Below is a small trained network, with its code and all its weights. Each question gives an input and a class and asks what happens when units are switched off, that is, made to give their printed mean instead of their output.

import numpy as np


def w(rows, s, z=0):
    codes = np.array(rows[::2]) - 128.0
    scale = np.full(codes.shape[1], s)
    scale[-1] = z or s
    return codes * scale


def f(y):
    return np.maximum(y, 0)


def log_softmax(a):
    a = a - a.max(-1, keepdims=True)
    return a - np.log(np.exp(a).sum(-1, keepdims=True))


def net(x, mask):
    res = np.array(x, float).reshape(1, 5) / 4 @ E
    y = f(res @ A[0][:, :-1].T + A[0][:, -1])
    res = res + np.where(mask, y, B[0][:, -1]) @ B[0][:, :-1]
    return log_softmax(res[-1] @ U[:, :-1].T + U[:, -1])


A, B = {}, {}
E = w([
[84,183,44,185,153,205,128,144,84,84,75,157],'x0',
[158,149,78,182,150,126,225,160,247,231,144,170],'x1',
[190,165,133,173,26,65,104,159,95,82,125,180],'x2',
[140,121,116,126,140,110,142,121,124,104,118,125],'x3',
[134,123,154,113,166,99,142,120,74,238,81,216],'x4',
],0.012)
A[0] = w([
[111,92,143,136,239,182,156,101,163,145,127,93,142],'n0',
[80,204,28,187,161,227,78,151,62,98,71,153,81],'n1',
[130,173,82,154,98,115,165,175,220,117,144,64,47],'n2',
[116,122,166,122,85,188,92,109,142,14,171,20,47],'n3',
[87,95,175,26,96,154,37,80,66,41,97,115,4],'n4',
[58,168,94,165,131,193,132,131,81,97,101,123,49],'n5',
[173,87,234,45,109,68,100,82,150,147,234,59,57],'n6',
[196,148,141,158,30,84,61,207,96,81,116,161,84],'n7',
[103,96,175,116,140,134,108,54,98,157,112,200,52],'n8',
[60,127,147,139,130,85,55,92,64,117,110,82,58],'n9',
[55,63,95,59,229,165,111,112,121,128,146,48,100],'n10',
[2,110,134,34,163,164,121,73,156,126,77,67,97],'n11',
[156,133,111,173,74,83,101,202,112,72,113,186,116],'n12',
[145,153,181,76,187,99,116,119,59,173,48,234,49],'n13',
],0.0088,0.0031)
B[0] = w([
[124,179,169,74,75,113,24,174,138,135,165,193,201],'n0',
[188,100,170,61,55,52,197,92,155,122,61,49,234],'n1',
[41,49,66,165,214,185,143,155,146,220,116,143,189],'n2',
[62,53,53,230,181,195,102,118,126,119,138,58,234],'n3',
[93,131,117,127,163,128,223,158,226,223,56,241,254],'n4',
[167,133,134,67,95,64,222,98,154,75,105,51,188],'n5',
[207,94,171,49,75,73,206,94,108,105,65,55,244],'n6',
[114,254,162,125,109,172,71,139,83,100,207,120,216],'n7',
[120,76,74,131,173,159,65,123,149,100,126,41,176],'n8',
[147,144,81,153,161,170,165,144,158,231,101,206,198],'n9',
[167,227,182,139,112,164,53,146,88,85,202,164,223],'n10',
[179,176,121,151,114,113,88,139,70,88,201,163,216],'n11',
[169,194,170,165,124,135,105,131,85,72,184,181,192],'n12',
[7,73,44,166,212,195,88,140,130,101,140,42,213],'n13',
],0.0081,0.017)
U = w([
[152,208,160,117,93,145,59,146,97,99,199,177,153],'0',
[182,82,159,59,77,64,168,109,136,117,100,60,88],'1',
[109,112,97,149,152,135,174,161,199,203,114,254,252],'2',
[50,53,82,175,155,175,79,133,116,107,149,53,41],'3',
],0.012,0.0021)

Each question gives the input, the list of numbers given to net, and the class t.
The units are the neurons (one row each of A and B). Each row of codes is followed by its name. A weight is (code - 128) times the scale printed after its matrix; where a second scale follows, it is the last column's (A, B and U).
mask holds one flag per neuron, in row order. A switched-off neuron (its flag False) gives its mean, the last column of its row in B, instead of its output. The means were averaged over made-up inputs and are rounded, as every weight is.
A unit's drop is (log p(t) with every unit on - log p(t) with that unit switched off) / (log p(t) with every unit on - log p(t) with every unit switched off).
The circuit of an input: a set's keep is (log p(t) with only the set's units on - log p(t) with every unit switched off) / (log p(t) with every unit on - log p(t) with every unit switched off). Starting from the 12 units with the biggest drops (on a tie, the unit counted first), units are removed one at a time, each time the one whose removal leaves the highest keep (on an exact tie, the one counted first), for as long as the keep stays at least 0.8.
units of the circuit, in order: the units of the circuit, biggest drop first
unit that matters most: the unit with the biggest drop
k most important neurons: the k neurons with the biggest drops, biggest first
drop of u: that unit's drop, to one decimal
input [-4,-1,-6,-5,6], class 0: unit that matters most -> n3
input [-7,-6,7,-7,-8], class 3: 4 most important neurons -> [n3; n1; n10; n7]
input [7,-3,2,8,7], class 1: 4 most important neurons -> [n1; n3; n5; n2]
input [3,6,1,-4,7], class 3: units of the circuit, in order -> [n4; n13]
input [-7,-3,0,-8,8], class 3: 3 most important neurons -> [n13; n1; n8]
input [-4,3,4,7,1], class 0: 2 most important neurons -> [n1; n4]
input [-8,-8,-8,5,5], class 0: 4 most important neurons -> [n10; n11; n1; n0]
input [4,1,-2,-3,4], class 1: 4 most important neurons -> [n3; n1; n2; n4]
input [7,6,6,-6,6], class 1: 3 most important neurons -> [n1; n4; n10]
input [-7,5,8,2,-4], class 0: 3 most important neurons -> [n7; n1; n12]
input [0,0,-6,-2,7], class 3: 3 most important neurons -> [n13; n8; n7]
input [2,-8,-6,4,-6], class 2: 2 most important neurons -> [n4; n9]
input [-7,2,-3,1,5], class 1: drop of n6 -> 0.6
input [-7,-1,0,-1,8], class 3: units of the circuit, in order -> [n13]
input [-1,-8,-6,-3,-6], class 2: drop of n9 -> 0.2
input [5,-2,-5,1,4], class 0: drop of n3 -> 0.2
